Each row has a name. After each piece below comes the name of the row it's from, unless a question asks for something else. Each question is about the rows just above it. Places in a row count from 1.

veg: [118 126 121 123 136 122 131 124 127 127 130 125 120 113 124 123 130 133
 122 134 133 123 112 128 139 133 125 125 122 128 129 130 120 126 135 132
 124 135 133 121 120 130 124 112 129 118 138 130 127 145 129 136 121 132
 116]
baneg: [ 41 120  96 146 170  93 130 124 143 145 119 109  67  90 113  72  71 138
 133 118 218 136  89  89 148 183 129 131 114 116 141 130 105 163 153 185
 104 168 176 117  57 146 139 123 102  86 198 166 186 192 118 127 106 136
  53]
sepu: [ 30 116 103 155 167  88 128 127 150 154 113 116  58  87 114  75  63 140
 141 117 233 139  99  80 133 192 136 122 121 112 148 129 106 163 154 196
 101 170 168 123  45 141 137 134  94  89 194 182 189 184 121 114 116 134
  55]
fibif: [ 75 108 124 137 145 100 138 128 159 146 115 138  89 105 107 119  98 149
 150 127 184 122 128  99 118 158 127 100 147 122 143 118 109 139 138 171
 116 144 105 128  83 130 120 122 110 117 140 175 135 128 145 106 147 125
 103]
[183] is at row and place
baneg, 26
Where in the named rows is [158]?
fibif, 26
Where do [ 41 120  96 146 170  93 130 124 143 145 119 109  67  90 113  72  71 138
 133 118 218 136  89  89 148 183 129 131 114 116 141 130 105 163 153 185
 104 168 176 117  57 146 139 123 102  86 198 166 186 192 118 127 106 136
  53] appear?
baneg
[ 75 108 124 137 145 100 138 128 159 146 115 138  89 105 107 119  98 149
 150 127 184 122 128  99 118 158 127 100 147 122 143 118 109 139 138 171
 116 144 105 128  83 130 120 122 110 117 140 175 135 128 145 106 147 125
 103]
fibif

Zoz: [164 176 118 131 147 122 124 127 190 128 141 131 115 174 110 178 125 126
 163 116 145 149 145 175]
fosem: [143 156 105 138 148 118 124 125 143 125  66 119 122 126 144 132 126 119
 130 117 135 146 122  77]
sep: [165 153 127 138 144  96  95 111 180 100 172 136 138 135 104 155 110 120
 146 126 135 156 142 164]
bis: [121 112 150 102 112 124 127 134 113 130 181 135 119 151 125 143 126 137
 132 137 125 103 132 173]
Fude: [153 153 127 138 144  96  95 111 180 116 172 136 138 135 104 155 110 120
 146 126 135 156 142 164]
mokog: [162 172 131 143 120 145 143 133 171 145 114 120 125 138 110 139 138 127
 116 116 122 157 131 111]
bosas: [126 125  99 119 165  70  85 108  99  89 142 120 119 134  75 117  92  95
 124 142 105 132 153 134]
fenul: [120 123 155 166 112 177 159 133 164 151  69 140 150  87 138 112 153 138
 115 129 111 153 121 155]
zonav: [132 143 106 132 110  80  92  98 155  89  82 128 136 147 155 142  98 115
 158 129 154 147 105  88]
dup: [156 146 141  97 103 131 138 127 139 133 141 126 103 178 139 169 126 133
 157 121 150 112 124 141]
nufi: [143 151 152 143 142 131 134 134 150 132 195 134 130 112  63 132 136 130
  97 131  96 144 156 192]
Which row holds [164 176 118 131 147 122 124 127 190 128 141 131 115 174 110 178 125 126
 163 116 145 149 145 175]?
Zoz
The row with [143 156 105 138 148 118 124 125 143 125  66 119 122 126 144 132 126 119
 130 117 135 146 122  77] is
fosem
Where in the named rows is [108]?
bosas, 8
Where in the named rows is [174]?
Zoz, 14
Row and place of [70] in the named rows:
bosas, 6

lupet: [133 118 139 124 133 129 134 134 131 132 132 105  76 131 149 135 126 129
 131 133 131 121]
vara: [129 114 116 131 148 116 140 142 140 151 138 116 213 123 141 136 117 146
 143 139 126 121]
vib: [138  99 137 126 137 110 135 135 140 139 133  95 126 118 146 133 118 131
 148 145 132  92]
vofu: [145 141 142 125 111  98 119 142 150 112 143 136 129 139 129 123 101 107
 146 151 131 151]
Lili: [151 142 145 129 109  94 119 154 154 110 132 143 116 132 111 120  98 107
 163 162 130 139]
vilud: [115 103 118 134 135 154 135 114 109 135 133  96 128 119 161 131 147 135
 108 108 126 107]
pemin: [143 126 134 130 118  90 121 148 160 120 111 122 104 125 138 125 100 114
 159 156 127 127]
raso: [122 145 124 128 121 130 117 127 129 117 132 159 162 139 102 123 132 126
 128 127 129 155]
dutez: [122 148 130 125 111 115 111 134 138 106 120 155 129 129 103 116 125 113
 141 139 125 142]
nube: [135 101 128 132 133 122 133 143 152 134 110 105 106 118 152 131 123 132
 146 147 132  98]
suge: [132 127 120 132 136 136 125 135 139 136 134 121 211 124 134 125 132 136
 132 133 128 128]
Fano: [132  98 120 128 152 122 140 139 142 152 132  98 176 120 148 134 115 146
 147 149 128  92]
Row and place of [211] in the named rows:
suge, 13
[151 142 145 129 109  94 119 154 154 110 132 143 116 132 111 120  98 107
 163 162 130 139]
Lili
[132 127 120 132 136 136 125 135 139 136 134 121 211 124 134 125 132 136
 132 133 128 128]
suge

Kanok: [149 127 118 140 127 135 125 100 123 132 163 137 140 134  82 138 134 123
 149 127 124 114 117 113 129 112 134 135 122 133 129 134 133 108 128 131
 118 129 127]
zote: [150 122 102 156 123 143 125  42 117 134 118 146 160 141  82 157 144 111
 177 130 123  99 101  94 128  90 137 147 115 140 123 135 137  83 127 137
 109 122 127]
verom: [131 129 148 108 133 117 128 217 141 120 163 114 103 118  82 105 117 140
  87 130 133 155 149 157 129 159 119 117 138 119 124 124 122 164 128 147
 218 132 127]
baz: [131 129 147 108 130 116 128  99 136 123 133  86 104 121  82 106 116 133
  88 129 133 153 147 154 131 159 121 114 137 120 118 124 121 162 128 121
 142 131 128]
[100] is at row and place
Kanok, 8
[131 129 147 108 130 116 128  99 136 123 133  86 104 121  82 106 116 133
  88 129 133 153 147 154 131 159 121 114 137 120 118 124 121 162 128 121
 142 131 128]
baz
Where in the named rows is [217]?
verom, 8
[150 122 102 156 123 143 125  42 117 134 118 146 160 141  82 157 144 111
 177 130 123  99 101  94 128  90 137 147 115 140 123 135 137  83 127 137
 109 122 127]
zote
Where in the named rows is [87]?
verom, 19

sakos: [152 130 121 132 137 115 126 123 207 133 139 124 134 138 120]
guf: [129 134 144 111 109 123 118 119 128 151 130 114 144 150 151]
Big: [124 133 145 109 108 128 119 120 112 148 128 118 141 143 152]
nupig: [145 128 120 135 137 130 109 112 191 118 139 135 132 130 123]
Mubav: [145 128 118 140 140 126 118 118 132 119 139 132 129 127 118]
beme: [112 123 132 115 121 167  96 108  87 105 127 152 123 100 141]
zipi: [117 126 121 221 141 139 111 119  99 102 139 142 119 118 119]
dakep: [145 128 121 140 137 130 111 113 191 120 141 135 131 127 123]
det: [125 133 133  73 117 116 128 126 117 131 110 116 142 160 137]
miva: [121 131 126 136 130 109 143 139 103 127 116 117 131 151 122]
[102] is at row and place
zipi, 10
[125] is at row and place
det, 1
Row and place of [87] in the named rows:
beme, 9
Where in the named rows is [148]?
Big, 10
Where in the named rows is [221]?
zipi, 4

fotam: [118 111 115 140 129 109 119 132 159 137 128 111 146 102 144  92 137 115
 127 131 134 131 126 138 149 132 104 109 137 136 129 147 124 127]
Dakek: [105 143 111 133 121 120 130 117 132 137 129 127 119 127 137  96 161  83
 104 145 138 134 150 121 109 159 145 122 139 113 123 109 120 126]
Dolil: [123 149 138 105 130 161 129 101 118 139 112 129  92 154 117 150 143 110
 154 146 126 124 163 132 125 128 146 130 109 118 163 107 111 132]
Pas: [159 130 137  99 106 138 136 148 109 149 143 163 150 143 136 165 123 178
 156 118 135 121 101 109 108 121 136 122 141 127 122 151 132 156]
Fipu: [123 149 138 105 130 161 129 101 118 139 112 129  92 154 117 150 143 110
 154 146 126 124 107 113  99 127 144 105 144  90 116 106 105 150]
darur: [106  96 112  87 147 152  92 133 119  97 133 114 139 110 107 142 159 175
 112  30 154 155 140 123 152  82 159 112  96 177 129  98 140  91]
tova: [122 135 115 139 133 137 113 129 127 143 115 146 115 135 140 119 152 100
 122 137 129 138 154 128 140 134 131 132 117 118 133 122 137 121]
[122 135 115 139 133 137 113 129 127 143 115 146 115 135 140 119 152 100
 122 137 129 138 154 128 140 134 131 132 117 118 133 122 137 121] is in which row?
tova
Row and place of [125] in the named rows:
Dolil, 25
[123 149 138 105 130 161 129 101 118 139 112 129  92 154 117 150 143 110
 154 146 126 124 163 132 125 128 146 130 109 118 163 107 111 132] is in which row?
Dolil

devug: [116  82 177 170 146]
nefuz: [189 130 160 129 118]
tofoz: [186 136 140 121 118]
latu: [130  68 164 134 174]
zepo: [102  65 164 133 159]
zevot: [165  99  69  68 182]
Koto: [124  97 169  17  99]
gud: [135 182 136 133 164]
Puz: [151 182 136 155 167]
dunu: [112 185 154 123 107]
rareg: [189 130 160 170 101]
Row and place of [17] in the named rows:
Koto, 4
Where in the named rows is [101]?
rareg, 5

rira: [ 67 126 183  98  83 121 149  82]
Leze: [193 167  51 157  85 135 148 178]
dogap: [189 211  83  97  99 196 154 118]
nime: [ 99  83 139 123 114  70  96 174]
Gib: [ 73  56 176 154 167 102  88 107]
keso: [132  69 119 171 134  59  82 186]
nef: [176 213  82  89  85 179 177 116]
nede: [193  96  61 116 100 159 144 156]
gisuz: [ 89 177 184 103  82 177 168  63]
roto: [ 90 101 171 158 165 167  98  84]
garuv: [183 101  79 171 162 139  81 156]
[97] is at row and place
dogap, 4
Row and place of [158] in the named rows:
roto, 4
Where in the named rows is [135]?
Leze, 6

teto: [ 48  67 114 129  74 114 159]
tanod: [121 113  92 110 120 100 145]
sirir: [125 132 160  96  99 120  95]
Zel: [125 132 160  98  99 122 128]
Where in the named rows is [145]?
tanod, 7
Row and place of [95] in the named rows:
sirir, 7
Where in the named rows is [98]?
Zel, 4
Row and place of [122] in the named rows:
Zel, 6
Row and place of [159] in the named rows:
teto, 7
Where in the named rows is [128]?
Zel, 7

kiz: [ 70 213 110  47 162  83  60  93 129]
sopi: [ 97 230 102 106 181 108 153  99  96]
tuso: [ 80 220  97  40 187 113 169  99  91]
sekap: [ 96 231 104  73 183 113 168  98  92]
pudom: [ 98 210 107  55 141  98  72  83 108]
Rudo: [ 90 229 105  90 193 116 178  96  94]
Dutu: [ 73  72 100  40 180  76  46  99 137]
birak: [ 81 221  96  40 186  81  62  98 132]
rutip: [ 97 229 100  54 182 103 135  98 101]
vop: [ 70 213 110  47 162  83  48  93 129]
zefut: [ 91 230 105  86 190 116 177  96  93]
Sig: [ 76 209 122  59 134 103  84  81  99]
Where in the named rows is [46]?
Dutu, 7
Where do [ 76 209 122  59 134 103  84  81  99] appear?
Sig
Where in the named rows is [107]?
pudom, 3
Where in the named rows is [220]?
tuso, 2
Row and place of [168] in the named rows:
sekap, 7
[101] is at row and place
rutip, 9
[134] is at row and place
Sig, 5

zeg: [113 140 125 101 112  90 167 148 117 128  90 143 152 144 154 111 131 100
 117 127 142 133 142  85  96 136  88 147 111 163 150  90 158 116 152 114
  45 117 102  77 117 129  87 116 118 124]
nazul: [113 140 125 101 112  90 167 148 117 128  90 143 152 144 154 111 131 100
 117 127 142 133 142  85  96 136  88 147 144 163 111  90 158 132 111 110
 122 144  93  97 112 141 127  93  96 145]
vig: [126 154 145 148 100 116 162 149 127 130 111 155  95 125 134 123 152  87
 103 131 104 116 110 136 128 106  96 160 126 132 158 159 187 122 152 114
  45 117 102  77 117 129  87 116 118 144]
[113 140 125 101 112  90 167 148 117 128  90 143 152 144 154 111 131 100
 117 127 142 133 142  85  96 136  88 147 111 163 150  90 158 116 152 114
  45 117 102  77 117 129  87 116 118 124]
zeg
[113 140 125 101 112  90 167 148 117 128  90 143 152 144 154 111 131 100
 117 127 142 133 142  85  96 136  88 147 144 163 111  90 158 132 111 110
 122 144  93  97 112 141 127  93  96 145]
nazul
[123] is at row and place
vig, 16
Where in the named rows is [104]?
vig, 21
Row and place of [149] in the named rows:
vig, 8

guk: [110 172  49 196 163]
bonaf: [132 157 164 114 120]
vekot: [150 116  74 133 115]
ber: [121 133 130 146 161]
vog: [124 116 131 171 115]
zaved: [133 109 112 124 163]
fulo: [ 84 152 145 113 141]
begob: [133 116 132  85 175]
Modu: [115 142 108 151 134]
pubid: [112 158  75 175 150]
[113] is at row and place
fulo, 4
[134] is at row and place
Modu, 5
Row and place of [75] in the named rows:
pubid, 3

seri: [164  73 169 170 164  60  46 156 158 166  86 121 201 127  52  90  97]
dun: [ 58 162 118  54 147 101 103  58  81  49  61  55 195 200 109  74 213]
vovid: [ 62 184 100  70  55 213 167  73  63  71 170  88 110 190 176 139 200]
Vaf: [ 96 172  65 121 190  63 169  99 126  90 128  97  33 159  42 200 158]
Segi: [134 164  89 129  74 215 183 132 169 138 119 126  87 145  23 162 124]
muv: [171 128 108 145  73 213 163 174 106 170 194 181  89  85 198  99  87]
bapo: [134 164  89 129  74 215 183 132 100 123 157 168  51  78 221 142  90]
Gat: [102 130 187  94 118 159  69  96 111  98  78 115 235 186 149  97 157]
Row and place of [171] in the named rows:
muv, 1
[101] is at row and place
dun, 6
Row and place of [176] in the named rows:
vovid, 15
Where in the named rows is [130]?
Gat, 2

Sizi: [170 200 126 136 132 128  90 137]
Voz: [136  32 118 203 110 127  56  80]
vozim: [171  70 189 129 124 176 117 168]
gor: [101  77 223 224  55  36 162 122]
Lik: [180 100 184 127 228 147  58  29]
rel: [113 211 144 190 101  61 225  29]
vagu: [ 62 215  33 118  60 183 148  87]
tos: [ 34 117  57  71  51 204  82 201]
lam: [156  59 168  67 169  86  60 201]
Gezav: [190 212  92 103 197 207  36  98]
rav: [184  45  99  89  33  85 184 210]
[169] is at row and place
lam, 5
Row and place of [100] in the named rows:
Lik, 2
[61] is at row and place
rel, 6
[128] is at row and place
Sizi, 6
Row and place of [126] in the named rows:
Sizi, 3
Where in the named rows is [77]?
gor, 2

lim: [ 49 139 218 206]
leso: [130 131 138 119]
kosu: [118 108 129 123]
fere: [118 126 128 130]
[138] is at row and place
leso, 3
[206] is at row and place
lim, 4
[119] is at row and place
leso, 4
Row and place of [128] in the named rows:
fere, 3

kig: [197 129 155  99  99 121 177 121 133 214 103 138 134 145 152 113 126 151
 138 116 120 162 120  98 147 131 106 115 157 105 135]
Kizub: [121 123 118 129 126 103 151 129 139 155 135 131 116 132 103 141 156 132
 108 125 122  96 123  98 160 149 120  94 117 126 154]
seze: [121 123 118 155 126 103 151 129  90 155 135 131 116 132 103 141 156 132
 108 125 122  96 123  98 160 149 120  94 117 126  98]
fefam: [131 149 122 145 105 129 130 118  99  59 118 113 131 149 133 118 117 151
 128 118 127 111 133 136 165 120 130 182 129  51 155]
luve: [121 123 118 129 128 103 151 129  90 155 135 131 116 132 103 141 156 132
 108 125 122  96 123  98 160 149 120  94 117 126  98]
Which row holds [121 123 118 155 126 103 151 129  90 155 135 131 116 132 103 141 156 132
 108 125 122  96 123  98 160 149 120  94 117 126  98]?
seze
Where in the named rows is [127]?
fefam, 21

Los: [ 98 130 210 129 217]
bivev: [ 67 159 209  27  96]
luzo: [162  27  56  47  61]
Furu: [ 29  28 196 171 132]
[159] is at row and place
bivev, 2
[96] is at row and place
bivev, 5
[129] is at row and place
Los, 4
Row and place of [210] in the named rows:
Los, 3
[130] is at row and place
Los, 2
[162] is at row and place
luzo, 1
[47] is at row and place
luzo, 4

lanag: [ 72 198 124 196 175  94 145 148 133 126 102  88 111 119 135 150 169 137
  91  54 117 154  93 130 140 139 102 109 127 158 127 145  52 132  58 113
 151 152 131  61 164 108 127 198 114 129 130 118  79 113 166  93 122  80
 159 124  75 106 117 105 118]
nuse: [ 51 120 242 136 195  60 188 208 163 136  98 101 117 183 106 113 221 148
 107 151  88 195 120  88 136 189  84  87 160 136 107 181 170 162 108  87
 128 113  44  89 163  97 152 210 111 109 114  75  65 110 120 112  51  45
 128  96  60 135 114  83  94]
fili: [ 51 120 189 136 195  60 188 208 163 136  98 101 117 183 106 113 221 148
 107 151  88 195 120  88 136 189  84  87 160 136 107 181 170 162 108  87
 128 113  44  89 173  93 108 168 118 153 138 122  59 116 183 100 155  81
 161 119  68 112 116 130 153]
napet: [ 51 120 242 136 195  60 188 208 163 136  98 101 117 183 106 113 221 148
 107 151  88 195 120  88 136 189  84  87 160 136 107 181 170 162 108  87
 128 113  44 105 213  82  64 112  65 138 123  72  51 127 163  94 105  35
 127  93  60 128 104 119 124]
Vefu: [ 51 120 242 136 195  60 188 208 163 136  98 101 117 183 106 113 221 148
 107 151  88 195 120  88 136 189  84  87 160 136 107 181 170 162 108  87
 128 113  44 105 213  82  64 112  65 138 119  78  16 134 186  92 155  54
 123  85  46 134 121 182 111]
[ 51 120 189 136 195  60 188 208 163 136  98 101 117 183 106 113 221 148
 107 151  88 195 120  88 136 189  84  87 160 136 107 181 170 162 108  87
 128 113  44  89 173  93 108 168 118 153 138 122  59 116 183 100 155  81
 161 119  68 112 116 130 153]
fili
The row with [ 72 198 124 196 175  94 145 148 133 126 102  88 111 119 135 150 169 137
  91  54 117 154  93 130 140 139 102 109 127 158 127 145  52 132  58 113
 151 152 131  61 164 108 127 198 114 129 130 118  79 113 166  93 122  80
 159 124  75 106 117 105 118] is
lanag
[104] is at row and place
napet, 59
[ 51 120 242 136 195  60 188 208 163 136  98 101 117 183 106 113 221 148
 107 151  88 195 120  88 136 189  84  87 160 136 107 181 170 162 108  87
 128 113  44 105 213  82  64 112  65 138 123  72  51 127 163  94 105  35
 127  93  60 128 104 119 124]
napet

bep: [128 130 129 127 127]
siro: [110  82 111  56  43]
kag: [141 112 127 162 127]
zazat: [141 112 127 106 148]
Row and place of [110] in the named rows:
siro, 1
Row and place of [130] in the named rows:
bep, 2
Row and place of [111] in the named rows:
siro, 3
[56] is at row and place
siro, 4

linil: [104 133  79  62]
gutiv: [191  80  63 131]
Mas: [187 106  47 165]
fug: [115 103  83 160]
redav: [197  63  92 156]
Where in the named rows is [187]?
Mas, 1
Row and place of [156] in the named rows:
redav, 4
[133] is at row and place
linil, 2
Row and place of [191] in the named rows:
gutiv, 1
Where in the named rows is [62]?
linil, 4
[79] is at row and place
linil, 3
[104] is at row and place
linil, 1

milov: [151 140 138  88 146 154]
tena: [151 140 138  84  85 146]
gomag: [142 177 148 164  57 116]
zafi: [151 140 138  88 146  84]
[57] is at row and place
gomag, 5
Where in the named rows is [85]?
tena, 5

soli: [120  65 117 139 108 170  68  92 138 201 109  99 132  49  99 130  73 143
 163 163 125 132 162 109]
buzi: [146  71  84 127  79 186  87  76 110 195 102 135 123  88  84 111  78 171
 166 157 145 162 123 135]
Busor: [163 155 145 113  82  93 138  81 115 175 147 157 135 105  47 151 122 113
 167 175 161 192 113 197]
[88] is at row and place
buzi, 14
[155] is at row and place
Busor, 2
[92] is at row and place
soli, 8
Row and place of [139] in the named rows:
soli, 4
Row and place of [147] in the named rows:
Busor, 11
[167] is at row and place
Busor, 19
Where in the named rows is [161]?
Busor, 21

zodir: [165 177 192  90  63 120  78  74 141]
sasid: [ 73  81  71 163 179  76 192 101 120]
Dof: [145  99 162  98  70 155  56  45 170]
Miz: [142 142  89  62 111  76 186 178 220]
Guleb: [178 170 161  73 134 223  64  67 104]
Kuli: [140 153  90 106 101  81 178 168 100]
tego: [179 171 106  68 143 182 105  87  73]
Teg: [164 182 221  99  23  99  68  48 178]
[100] is at row and place
Kuli, 9
Row and place of [221] in the named rows:
Teg, 3
Row and place of [161] in the named rows:
Guleb, 3
Where in the named rows is [165]?
zodir, 1
Row and place of [63] in the named rows:
zodir, 5

